Below is a small trained network, with its code and all its weights. Each question gives an input and a target symbol and asks what happens when units are switched off, that is, made to give their printed mean instead of their output.

import numpy as np


def w(rows, s, z=0):
    codes = np.array(rows[::2]) - 128.0
    scale = np.full(codes.shape[1], s)
    scale[-1] = z or s
    return codes * scale


def norm(h):
    return h / np.sqrt((h * h).mean(-1, keepdims=True) + 1e-5)


def f(y):
    return y / 2 * (1 + np.tanh(0.7978845608 * (y + 0.044715 * y**3)))


def softmax(a):
    e = np.exp(a - a.max(-1, keepdims=True))
    return e / e.sum(-1, keepdims=True)


def log_softmax(a):
    a = a - a.max(-1, keepdims=True)
    return a - np.log(np.exp(a).sum(-1, keepdims=True))


def net(x, mask):
    ids = ['ΓΘΣηφω'.index(c) for c in x.split()]
    T = len(ids)
    res = E[ids] + P[:T]
    q, k, v = (norm(res) @ M[0].T for M in (Q, K, V))
    z = softmax(np.where(np.tri(T) > 0, q @ k.T / 3**0.5, -1e9)) @ v
    res = res + np.where(mask[0], z, O[0][:, -1]) @ O[0][:, :-1]
    y = f(norm(res) @ A[0][:, :-1].T + A[0][:, -1])
    res = res + np.where(mask[1:9], y, B[0][:, -1]) @ B[0][:, :-1]
    return log_softmax(norm(res)[-1] @ U[:, :-1].T + U[:, -1])


Q, K, V, O, A, B = {}, {}, {}, {}, {}, {}
E = w([
[111,199,40,254,149],'Γ',
[168,124,143,154,202],'Θ',
[98,109,245,62,133],'Σ',
[73,87,164,162,205],'η',
[13,164,188,35,113],'φ',
[41,107,133,185,64],'ω',
],0.014)
P = w([
[193,173,113,138,15],'0',
[66,191,91,73,102],'1',
[66,164,76,78,126],'2',
[58,146,67,81,129],'3',
[41,138,67,95,140],'4',
[29,121,58,83,174],'5',
[32,114,50,93,187],'6',
[16,109,43,72,182],'7',
[15,95,51,76,189],'8',
[2,91,34,86,194],'9',
[24,85,36,82,206],'10',
[2,88,37,91,213],'11',
],0.0092)
Q[0] = w([
[203,104,182,109,101],'h1',
[97,125,96,83,184],'h1',
[248,141,117,157,79],'h1',
],0.012)
K[0] = w([
[8,171,80,65,201],'h1',
[129,122,124,138,53],'h1',
[35,97,56,125,223],'h1',
],0.013)
V[0] = w([
[75,120,30,111,116],'h1',
[165,218,31,110,145],'h1',
[154,181,57,2,93],'h1',
],0.0097)
O[0] = w([
[66,178,143,113,218,68],'h1',
[45,183,180,179,66,60],'h1',
[147,252,19,142,97,2],'h1',
],0.012,0.007)
A[0] = w([
[156,101,201,71,143,134],'n1',
[85,21,237,123,113,82],'n2',
[155,138,146,114,207,174],'n3',
[85,247,207,140,145,133],'n4',
[94,186,55,87,185,2],'n5',
[134,168,241,167,105,129],'n6',
[70,115,231,191,137,142],'n7',
[179,194,177,98,207,86],'n8',
],0.013,0.01)
B[0] = w([
[128,103,150,192,173,194],'n1',
[101,99,151,218,117,254],'n2',
[106,87,51,106,125,177],'n3',
[152,107,195,130,198,187],'n4',
[130,101,125,248,124,145],'n5',
[169,137,75,108,112,147],'n6',
[122,119,79,52,95,216],'n7',
[203,119,80,148,12,122],'n8',
],0.016,0.011)
U = w([
[48,200,153,63,152,98],'Γ',
[59,158,125,148,2,20],'Θ',
[178,132,47,73,125,59],'Σ',
[169,76,201,172,146,15],'η',
[108,219,96,202,163,91],'φ',
[27,78,54,143,160,250],'ω',
],0.0082,0.0021)

Each question gives the input, a string of symbols that net reads in full, and the target symbol t.
The units are the heads (3 rows each of Q, K, V and O) and the neurons (one row each of A and B). Each row of codes is followed by its name. A weight is (code - 128) times the scale printed after its matrix; where a second scale follows, it is the last column's (O, A, B and U).
mask holds one flag per unit, heads first, then neurons. A switched-off unit (its flag False) gives its mean, the last column of its rows in O or B, instead of its output. The means were averaged over made-up inputs and are rounded, as every weight is.
A unit's drop is (log p(t) with every unit on - log p(t) with that unit switched off) / (log p(t) with every unit on - log p(t) with every unit switched off).
The circuit of an input: a set's keep is (log p(t) with only the set's units on - log p(t) with every unit switched off) / (log p(t) with every unit on - log p(t) with every unit switched off). Starting from all 9 units, units are removed one at a time, each time the one whose removal leaves the highest keep (on an exact tie, the one counted first), for as long as the keep stays at least 0.8.
circuit, biggest first: the units of the circuit, biggest drop first
k most important neurons: the k neurons with the biggest drops, biggest first
drop when u is switched off: that unit's drop, to one decimal
input Θ Θ φ φ Γ Θ ω, target Θ: circuit, biggest first -> [h1 n1]
input Γ φ η η Σ ω Θ, target Γ: circuit, biggest first -> [h1 n4 n2 n7]
input Σ Γ η η Γ, target Σ: 3 most important neurons -> [n2 n1 n5]
input Σ ω φ Γ η η Σ φ φ φ, target Σ: 2 most important neurons -> [n2 n1]
input φ Σ ω η, target φ: circuit, biggest first -> [h1 n7]
input Σ Θ ω φ ω ω Σ, target Σ: most important neuron -> [n2]
input φ Σ η Σ Θ φ φ η Γ η Σ, target φ: 3 most important neurons -> [n5 n7 n2]
input Γ Σ Γ η Σ Γ Γ Σ, target Γ: 2 most important neurons -> [n7 n4]
input φ Σ η φ, target φ: drop when h1 is switched off -> 0.7
input Σ η Σ η Γ Γ η Θ, target Σ: drop when h1 is switched off -> 1.1
input Σ Θ η Σ φ Σ η Θ Θ Θ Σ, target Σ: drop when h1 is switched off -> 1.3
input Θ ω Θ, target Θ: drop when h1 is switched off -> 0.8
